Below are the code and all the weights of a small trained network. Each question names an input and a target symbol and asks about switching units off, where a switched-off unit gives its printed mean instead of its output.

import numpy as np


def w(rows, s, z=0):
    codes = np.array(rows[::2]) - 128.0
    scale = np.full(codes.shape[1], s)
    scale[-1] = z or s
    return codes * scale


def norm(h):
    return h / np.sqrt((h * h).mean(-1, keepdims=True) + 1e-5)


def f(y):
    return y / 2 * (1 + np.tanh(0.7978845608 * (y + 0.044715 * y**3)))


def softmax(a):
    e = np.exp(a - a.max(-1, keepdims=True))
    return e / e.sum(-1, keepdims=True)


def log_softmax(a):
    a = a - a.max(-1, keepdims=True)
    return a - np.log(np.exp(a).sum(-1, keepdims=True))


def net(x, mask):
    ids = ['ΓΘΞΠαβδεηλμστφψ'.index(c) for c in x.split()]
    T = len(ids)
    res = E[ids] + P[:T]
    q, k, v = (norm(res) @ M[0].T for M in (Q, K, V))
    z = softmax(np.where(np.tri(T) > 0, q @ k.T / 3**0.5, -1e9)) @ v
    res = res + np.where(mask[0], z, O[0][:, -1]) @ O[0][:, :-1]
    y = f(norm(res) @ A[0][:, :-1].T + A[0][:, -1])
    res = res + np.where(mask[1:9], y, B[0][:, -1]) @ B[0][:, :-1]
    return log_softmax(norm(res)[-1] @ U[:, :-1].T + U[:, -1])


Q, K, V, O, A, B = {}, {}, {}, {}, {}, {}
E = w([
[78,95,98],'Γ',
[71,172,224],'Θ',
[171,181,84],'Ξ',
[211,4,129],'Π',
[206,99,46],'α',
[62,93,114],'β',
[49,83,102],'δ',
[143,96,159],'ε',
[151,158,215],'η',
[184,131,96],'λ',
[171,130,101],'μ',
[184,125,86],'σ',
[91,126,135],'τ',
[180,132,98],'φ',
[59,223,64],'ψ',
],0.023)
P = w([
[144,3,36],'0',
[148,24,56],'1',
[154,33,64],'2',
[156,44,76],'3',
[150,49,86],'4',
[141,34,87],'5',
[126,36,102],'6',
[90,23,103],'7',
],0.0037)
Q[0] = w([
[132,154,154],'H0',
[169,6,211],'H0',
[134,57,115],'H0',
],0.017)
K[0] = w([
[121,88,127],'H0',
[196,58,253],'H0',
[158,147,177],'H0',
],0.016)
V[0] = w([
[126,27,82],'H0',
[72,247,71],'H0',
[82,243,10],'H0',
],0.012)
O[0] = w([
[156,6,79,237],'H0',
[32,182,94,3],'H0',
[12,150,3,5],'H0',
],0.012,0.0053)
A[0] = w([
[60,169,34,123],'N0',
[207,210,48,48],'N1',
[224,145,75,194],'N2',
[136,164,7,71],'N3',
[111,78,101,61],'N4',
[85,163,142,255],'N5',
[144,129,100,101],'N6',
[121,141,107,52],'N7',
],0.02,0.0034)
B[0] = w([
[34,214,93,172],'N0',
[94,1,210,171],'N1',
[101,184,147,255],'N2',
[84,182,93,183],'N3',
[151,179,180,181],'N4',
[75,89,246,160],'N5',
[153,139,104,137],'N6',
[140,122,85,114],'N7',
],0.02,0.0077)
U = w([
[106,120,33,107],'Γ',
[47,128,216,123],'Θ',
[57,167,99,227],'Ξ',
[179,105,97,71],'Π',
[188,149,2,136],'α',
[118,17,59,170],'β',
[76,80,64,113],'δ',
[185,110,122,104],'ε',
[170,188,173,12],'η',
[146,204,128,51],'λ',
[182,206,111,183],'μ',
[158,184,93,183],'σ',
[160,114,100,18],'τ',
[154,181,116,57],'φ',
[68,159,97,254],'ψ',
],0.018,0.0042)

Each question gives the input, a string of symbols that net reads in full, and the target symbol t.
The units are the heads (3 rows each of Q, K, V and O) and the neurons (one row each of A and B). Each row of codes is followed by its name. A weight is (code - 128) times the scale printed after its matrix; where a second scale follows, it is the last column's (O, A, B and U).
mask holds one flag per unit, heads first, then neurons. A switched-off unit (its flag False) gives its mean, the last column of its rows in O or B, instead of its output. The means were averaged over made-up inputs and are rounded, as every weight is.
A unit's drop is (log p(t) with every unit on - log p(t) with that unit switched off) / (log p(t) with every unit on - log p(t) with every unit switched off).
The circuit of an input: a set's keep is (log p(t) with only the set's units on - log p(t) with every unit switched off) / (log p(t) with every unit on - log p(t) with every unit switched off). Starting from all 9 units, units are removed one at a time, each time the one whose removal leaves the highest keep (on an exact tie, the one counted first), for as long as the keep stays at least 0.8.
circuit, biggest first: the units of the circuit, biggest drop first
most important unit: the unit with the biggest drop
k most important neurons: the k neurons with the biggest drops, biggest first
drop of u: that unit's drop, to one decimal
input Γ Θ β Ξ Ξ, target Ξ: most important unit	H0
input β β α, target α: circuit, biggest first	H0, N3, N2, N0
input Θ σ δ μ, target Θ: circuit, biggest first	N1, H0
input α β μ, target μ: 2 most important neurons	N2, N4
input α Θ β δ Ξ Ξ φ, target Ξ: 2 most important neurons	N3, N0
input β Θ μ, target Θ: circuit, biggest first	H0, N1
input σ β β α β, target β: circuit, biggest first	N2, H0
input β β β Γ Θ σ, target Θ: drop of H0	0.8
input Ξ β α, target Ξ: drop of N2	0.0
input β Θ μ α α β σ, target Θ: drop of N2	0.7
input Ξ β μ Ξ μ β, target Ξ: drop of H0	1.6
